Below is a small trained network, with its code and all its weights. Each question gives an input and a target symbol and asks what happens when units are switched off, that is, made to give their printed mean instead of their output.

import numpy as np


def w(rows, s, z=0):
    codes = np.array(rows[::2]) - 128.0
    scale = np.full(codes.shape[1], s)
    scale[-1] = z or s
    return codes * scale


def f(y):
    return y / 2 * (1 + np.tanh(0.7978845608 * (y + 0.044715 * y**3)))


def softmax(a):
    e = np.exp(a - a.max(-1, keepdims=True))
    return e / e.sum(-1, keepdims=True)


def log_softmax(a):
    a = a - a.max(-1, keepdims=True)
    return a - np.log(np.exp(a).sum(-1, keepdims=True))


def net(x, mask):
    ids = ['ΘΞΦΨβγδελμω'.index(c) for c in x.split()]
    T = len(ids)
    res = E[ids] + P[:T]
    u = 0
    for l in range(2):
        q, k, v = (res @ M[l].T for M in (Q, K, V))
        z = softmax(np.where(np.tri(T) > 0, q @ k.T / 3**0.5, -1e9)) @ v
        res = res + np.where(mask[u], z, O[l][:, -1]) @ O[l][:, :-1]
        u += 1
        y = f(res @ A[l][:, :-1].T + A[l][:, -1])
        res = res + np.where(mask[u : u + 16], y, B[l][:, -1]) @ B[l][:, :-1]
        u += 16
    return log_softmax(res[-1] @ U[:, :-1].T + U[:, -1])


Q, K, V, O, A, B = {}, {}, {}, {}, {}, {}
E = w([
[128,62,98,98,168,226],'Θ',
[199,162,160,88,131,83],'Ξ',
[125,135,62,21,30,145],'Φ',
[214,101,104,97,128,96],'Ψ',
[209,176,134,59,127,134],'β',
[191,123,106,97,46,148],'γ',
[94,116,251,128,173,146],'δ',
[184,186,95,69,141,104],'ε',
[200,177,156,96,140,81],'λ',
[142,117,165,173,213,121],'μ',
[167,37,96,207,142,169],'ω',
],0.011)
P = w([
[190,147,102,155,208,7],'0',
[112,82,156,77,52,92],'1',
[192,83,151,118,107,125],'2',
[254,73,76,133,196,131],'3',
[175,174,44,227,90,138],'4',
[150,140,120,198,68,141],'5',
[192,79,189,163,79,181],'6',
[100,134,148,154,15,183],'7',
],0.0077)
Q[0] = w([
[94,254,100,199,50,152],'L0H1',
[63,149,61,207,229,133],'L0H1',
[179,64,253,94,91,118],'L0H1',
],0.0055)
K[0] = w([
[91,94,188,83,71,180],'L0H1',
[2,95,153,92,129,86],'L0H1',
[185,118,92,135,202,148],'L0H1',
],0.0089)
V[0] = w([
[171,134,188,166,111,60],'L0H1',
[254,99,93,208,229,121],'L0H1',
[133,160,211,76,237,120],'L0H1',
],0.0074)
O[0] = w([
[156,117,184,103,136,99,151],'L0H1',
[182,255,196,130,113,198,253],'L0H1',
[40,248,246,98,213,108,128],'L0H1',
],0.0061,0.0073)
A[0] = w([
[245,169,149,169,51,75,189],'L0N1',
[86,90,142,76,213,155,228],'L0N2',
[117,7,203,151,141,141,240],'L0N3',
[203,139,128,119,86,132,113],'L0N4',
[77,39,82,142,77,216,161],'L0N5',
[104,20,127,193,196,155,186],'L0N6',
[97,131,141,124,206,185,213],'L0N7',
[175,211,87,144,132,182,198],'L0N8',
[125,72,168,43,135,137,252],'L0N9',
[49,63,141,180,146,215,201],'L0N10',
[142,105,121,170,183,2,156],'L0N11',
[152,215,122,33,176,195,175],'L0N12',
[77,215,55,185,77,157,103],'L0N13',
[84,217,209,186,100,67,191],'L0N14',
[237,170,151,90,108,29,195],'L0N15',
[67,184,103,110,194,179,140],'L0N16',
],0.007,0.004)
B[0] = w([
[160,179,105,32,133,131,255],'L0N1',
[208,123,73,218,190,91,147],'L0N2',
[57,166,55,144,253,89,161],'L0N3',
[115,166,151,98,111,67,188],'L0N4',
[142,217,193,172,198,179,166],'L0N5',
[25,144,124,193,144,42,138],'L0N6',
[162,125,142,216,148,53,163],'L0N7',
[167,135,178,142,46,125,228],'L0N8',
[205,214,33,156,138,133,177],'L0N9',
[64,177,163,189,204,82,151],'L0N10',
[61,148,157,21,150,68,124],'L0N11',
[149,122,158,156,22,55,218],'L0N12',
[64,44,175,25,92,214,132],'L0N13',
[141,150,89,119,197,159,165],'L0N14',
[108,149,42,5,93,133,228],'L0N15',
[176,66,194,170,166,84,132],'L0N16',
],0.0058,0.0082)
Q[1] = w([
[24,149,161,123,65,254],'L1H1',
[169,144,39,73,143,108],'L1H1',
[155,248,145,147,180,181],'L1H1',
],0.0059)
K[1] = w([
[79,101,119,130,91,254],'L1H1',
[125,142,99,103,86,110],'L1H1',
[205,125,88,153,95,174],'L1H1',
],0.0076)
V[1] = w([
[103,133,255,193,158,113],'L1H1',
[161,125,138,57,134,137],'L1H1',
[88,187,139,46,181,75],'L1H1',
],0.0067)
O[1] = w([
[111,167,171,151,109,44,2],'L1H1',
[168,124,151,176,171,214,231],'L1H1',
[103,70,254,141,91,146,207],'L1H1',
],0.0068,0.0092)
A[1] = w([
[76,138,112,124,82,121,34],'L1N1',
[55,64,50,179,254,87,52],'L1N2',
[136,88,87,32,112,96,199],'L1N3',
[139,92,148,91,135,159,179],'L1N4',
[142,174,186,208,108,80,121],'L1N5',
[141,190,88,73,91,99,2],'L1N6',
[78,95,93,207,217,140,143],'L1N7',
[141,105,61,64,135,85,151],'L1N8',
[114,54,200,173,114,134,136],'L1N9',
[108,131,130,38,58,138,67],'L1N10',
[108,146,149,85,105,177,82],'L1N11',
[167,143,124,139,149,193,124],'L1N12',
[203,198,181,99,127,177,108],'L1N13',
[198,157,155,144,170,156,122],'L1N14',
[212,129,177,136,68,145,167],'L1N15',
[91,111,138,162,216,137,217],'L1N16',
],0.008,0.0046)
B[1] = w([
[61,38,129,121,146,196,120],'L1N1',
[31,172,119,7,81,184,131],'L1N2',
[141,154,203,124,49,119,171],'L1N3',
[139,177,127,174,143,133,166],'L1N4',
[115,146,111,80,26,96,159],'L1N5',
[135,45,218,148,150,100,152],'L1N6',
[175,64,127,35,110,2,149],'L1N7',
[82,138,224,121,49,143,139],'L1N8',
[51,44,241,152,91,88,135],'L1N9',
[205,110,186,142,145,79,184],'L1N10',
[180,110,61,140,175,90,163],'L1N11',
[73,89,88,147,127,123,193],'L1N12',
[89,98,114,130,141,164,253],'L1N13',
[81,91,57,139,103,164,198],'L1N14',
[33,167,111,103,142,163,234],'L1N15',
[191,73,146,114,171,10,153],'L1N16',
],0.006,0.017)
U = w([
[172,101,203,131,108,51,109],'Θ',
[128,69,98,43,165,66,116],'Ξ',
[56,109,139,167,152,166,103],'Φ',
[146,95,182,170,141,130,64],'Ψ',
[104,78,185,158,119,126,62],'β',
[138,163,208,49,49,142,200],'γ',
[243,55,124,155,223,133,131],'δ',
[255,236,83,195,149,52,253],'ε',
[148,90,179,153,129,122,48],'λ',
[69,75,174,135,101,122,66],'μ',
[60,195,19,87,127,209,96],'ω',
],0.0064,0.0046)

Each question gives the input, a string of symbols that net reads in full, and the target symbol t.
The units are the heads (3 rows each of Q, K, V and O) and the neurons (one row each of A and B). Each row of codes is followed by its name. A weight is (code - 128) times the scale printed after its matrix; where a second scale follows, it is the last column's (O, A, B and U).
mask holds one flag per unit, layer by layer, with each layer's heads first. A switched-off unit (its flag False) gives its mean, the last column of its rows in O or B, instead of its output. The means were averaged over made-up inputs and are rounded, as every weight is.
A unit's drop is (log p(t) with every unit on - log p(t) with that unit switched off) / (log p(t) with every unit on - log p(t) with every unit switched off).
unit that matters most: the unit with the biggest drop
top k neurons: the k neurons with the biggest drops, biggest first
top k neurons in layer l: the k neurons of layer l with the biggest drops, biggest first
drop when u is switched off: that unit's drop, to one decimal
input γ λ ω, target δ: unit that matters most	L0N3
input Φ Θ Θ, target Ξ: top 2 neurons in layer 0	(L0N3; L0N6)
input Θ β Φ ω Θ Θ Φ μ, target ε: top 2 neurons in layer 1	(L1N13; L1N15)
input Φ γ Φ δ, target Ξ: top 3 neurons	(L1N2; L0N3; L1N7)
input γ Φ Θ Θ Θ, target Ξ: top 2 neurons	(L1N7; L1N2)
input Ψ Ψ Θ γ Φ λ μ, target δ: top 2 neurons in layer 1	(L1N16; L1N15)
input μ γ ω μ ε, target γ: top 2 neurons in layer 1	(L1N3; L1N8)
input γ γ Φ δ Ψ, target γ: top 3 neurons in layer 1	(L1N3; L1N8; L1N14)
input Φ δ δ, target Ξ: top 2 neurons	(L0N3; L1N2)
input ω Θ Φ ω, target ω: top 2 neurons in layer 1	(L1N10; L1N6)
input Ξ Θ δ Ψ, target γ: top 2 neurons	(L0N12; L0N5)
input Ξ Θ ω Φ Θ Θ Θ ω, target ε: top 2 neurons in layer 0	(L0N5; L0N15)
input Φ Ψ γ ε δ Θ, target δ: top 2 neurons	(L1N15; L1N16)
input δ Θ ω δ, target Θ: top neuron in layer 0	(L0N7)
input γ Φ Ψ λ, target γ: top 2 neurons in layer 0	(L0N15; L0N12)
input Φ Θ ω, target Ξ: top 4 neurons in layer 0	(L0N3; L0N6; L0N12; L0N8)
input γ ε δ, target δ: top 2 neurons in layer 1	(L1N15; L1N16)
input Ψ Φ Θ, target Φ: top 2 neurons in layer 0	(L0N15; L0N1)
input γ Ψ γ Φ γ Ψ, target ω: top 2 neurons	(L0N12; L1N16)
input ω δ Θ, target ω: top neuron	(L1N10)
input ω γ Θ, target ω: drop when L1N10 is switched off	0.2
input Θ γ Φ δ Ξ, target γ: drop when L1N8 is switched off	0.2
input Ξ γ λ Φ Ψ μ Ψ, target ω: drop when L1N15 is switched off	0.2
